Below are the code and all the weights of a small trained network. Each question names an input and a target symbol and asks about switching units off, where a switched-off unit gives its printed mean instead of its output.

import numpy as np


def w(rows, s, z=0):
    codes = np.array(rows[::2]) - 128.0
    scale = np.full(codes.shape[1], s)
    scale[-1] = z or s
    return codes * scale


def f(y):
    return y / 2 * (1 + np.tanh(0.7978845608 * (y + 0.044715 * y**3)))


def softmax(a):
    e = np.exp(a - a.max(-1, keepdims=True))
    return e / e.sum(-1, keepdims=True)


def log_softmax(a):
    a = a - a.max(-1, keepdims=True)
    return a - np.log(np.exp(a).sum(-1, keepdims=True))


def net(x, mask):
    ids = ['ΞΣβγδεηθλμπτψ'.index(c) for c in x.split()]
    T = len(ids)
    res = E[ids] + P[:T]
    r = res
    for j in range(3):
        rows = slice(3 * j, 3 * j + 3)
        q, k, v = (r @ M[0][rows].T for M in (Q, K, V))
        z = softmax(np.where(np.tri(T) > 0, q @ k.T / 3**0.5, -1e9)) @ v
        o = O[0][rows]
        res = res + np.where(mask[j], z, o[:, -1]) @ o[:, :-1]
    y = f(res @ A[0][:, :-1].T + A[0][:, -1])
    res = res + np.where(mask[3:11], y, B[0][:, -1]) @ B[0][:, :-1]
    return log_softmax(res[-1] @ U[:, :-1].T + U[:, -1])


Q, K, V, O, A, B = {}, {}, {}, {}, {}, {}
E = w([
[112,76,119,54],'Ξ',
[154,140,122,89],'Σ',
[100,60,4,188],'β',
[62,101,89,140],'γ',
[212,93,75,150],'δ',
[151,120,118,133],'ε',
[137,136,124,114],'η',
[65,75,194,180],'θ',
[73,120,130,115],'λ',
[190,83,216,167],'μ',
[164,116,61,155],'π',
[63,152,111,140],'τ',
[61,141,173,130],'ψ',
],0.016)
P = w([
[101,150,139,101],'0',
[75,3,169,24],'1',
[116,191,174,214],'2',
[98,11,84,15],'3',
[104,218,204,192],'4',
[59,24,42,61],'5',
],0.0074)
Q[0] = w([
[101,140,104,75],'h0',
[135,85,39,135],'h0',
[102,55,128,88],'h0',
[99,118,79,126],'h1',
[152,134,122,164],'h1',
[132,142,203,107],'h1',
[51,6,183,121],'h2',
[94,95,152,50],'h2',
[60,93,108,89],'h2',
],0.011)
K[0] = w([
[161,170,112,54],'h0',
[152,43,87,70],'h0',
[200,117,55,187],'h0',
[85,115,124,196],'h1',
[99,82,145,60],'h1',
[83,79,191,50],'h1',
[33,226,227,156],'h2',
[80,177,161,45],'h2',
[2,160,38,90],'h2',
],0.0081)
V[0] = w([
[181,10,176,88],'h0',
[142,15,140,131],'h0',
[49,85,222,153],'h0',
[129,97,158,80],'h1',
[164,201,147,120],'h1',
[44,169,184,137],'h1',
[49,130,191,204],'h2',
[154,107,175,108],'h2',
[206,147,158,181],'h2',
],0.011)
O[0] = w([
[125,138,171,39,234],'h0',
[130,122,160,88,254],'h0',
[102,121,211,174,104],'h0',
[107,43,185,93,125],'h1',
[176,159,165,198,43],'h1',
[91,98,114,221,69],'h1',
[15,192,146,44,148],'h2',
[149,129,255,99,116],'h2',
[186,212,190,176,62],'h2',
],0.0078,0.0051)
A[0] = w([
[123,153,92,139,189],'n0',
[130,159,74,179,191],'n1',
[97,165,91,248,148],'n2',
[67,89,109,104,133],'n3',
[201,126,122,182,101],'n4',
[91,143,96,87,175],'n5',
[127,59,123,73,254],'n6',
[179,135,90,84,72],'n7',
],0.014,0.0059)
B[0] = w([
[163,215,122,30,146],'n0',
[122,196,78,45,147],'n1',
[21,178,43,141,148],'n2',
[182,112,176,184,213],'n3',
[178,233,165,255,144],'n4',
[221,82,144,148,199],'n5',
[155,12,89,143,255],'n6',
[122,191,158,200,173],'n7',
],0.0072,0.019)
U = w([
[156,64,146,102,170],'Ξ',
[184,108,131,130,189],'Σ',
[102,128,31,1,197],'β',
[75,100,46,165,15],'γ',
[191,164,169,208,127],'δ',
[133,143,134,87,88],'ε',
[107,137,116,57,123],'η',
[82,123,185,158,113],'θ',
[92,110,116,191,22],'λ',
[148,158,220,67,138],'μ',
[152,198,52,92,1],'π',
[49,153,47,121,113],'τ',
[51,146,111,184,217],'ψ',
],0.0091,0.0055)

Each question gives the input, a string of symbols that net reads in full, and the target symbol t.
The units are the heads (3 rows each of Q, K, V and O) and the neurons (one row each of A and B). Each row of codes is followed by its name. A weight is (code - 128) times the scale printed after its matrix; where a second scale follows, it is the last column's (O, A, B and U).
mask holds one flag per unit, heads first, then neurons. A switched-off unit (its flag False) gives its mean, the last column of its rows in O or B, instead of its output. The means were averaged over made-up inputs and are rounded, as every weight is.
A unit's drop is (log p(t) with every unit on - log p(t) with that unit switched off) / (log p(t) with every unit on - log p(t) with every unit switched off).
The circuit of an input: a set's keep is (log p(t) with only the set's units on - log p(t) with every unit switched off) / (log p(t) with every unit on - log p(t) with every unit switched off). Starting from all 11 units, units are removed one at a time, each time the one whose removal leaves the highest keep (on an exact tie, the one counted first), for as long as the keep stays at least 0.8.
circuit, biggest first: the units of the circuit, biggest drop first
most important unit: the unit with the biggest drop
k most important neurons: the k neurons with the biggest drops, biggest first
which heads matter: for each layer, one digit per head in row order, 1 if its drop is at least 0.15 and else 0, layers parted by /
drop of u: that unit's drop, to one decimal
input ψ ε λ, target ψ: circuit, biggest first => h0, h1, n2
input ε τ π, target τ: which heads matter => 100
input β π Σ, target β: circuit, biggest first => n3, n4
input τ π δ Σ Σ, target δ: which heads matter => 111
input π δ Σ, target δ: circuit, biggest first => h2, n4
input μ π θ μ Σ, target μ: most important neuron => n6
input Σ γ η π β, target β: which heads matter => 000
input γ β π, target β: which heads matter => 000
input ψ π π δ μ, target μ: circuit, biggest first => h2, n6
input μ ε μ μ δ ψ, target Ξ: which heads matter => 001
input γ ψ π, target ψ: which heads matter => 100
input π τ γ, target τ: which heads matter => 110
input γ ψ η, target ψ: which heads matter => 110
input γ ψ τ, target τ: which heads matter => 110
input θ ψ ψ Σ ε, target ψ: most important unit => h0
input η η π, target π: which heads matter => 001
input β ε Σ π θ, target θ: which heads matter => 101
input δ π π, target δ: 2 most important neurons => n4, n7
input λ Ξ β, target β: which heads matter => 011
input Ξ μ π, target μ: most important unit => h2
input θ π β τ, target Ξ: circuit, biggest first => n3, n5, h2, n6
input δ β ε δ Σ γ, target Ξ: which heads matter => 000
input ε π μ, target μ: which heads matter => 001
input π δ θ, target θ: 2 most important neurons => n0, n1
input δ ψ μ δ π τ, target Ξ: 3 most important neurons => n3, n5, n6
input π π π, target π: 2 most important neurons => n1, n3
input π β π β γ, target β: most important unit => h0
input τ Σ π, target τ: drop of h0 => 0.1
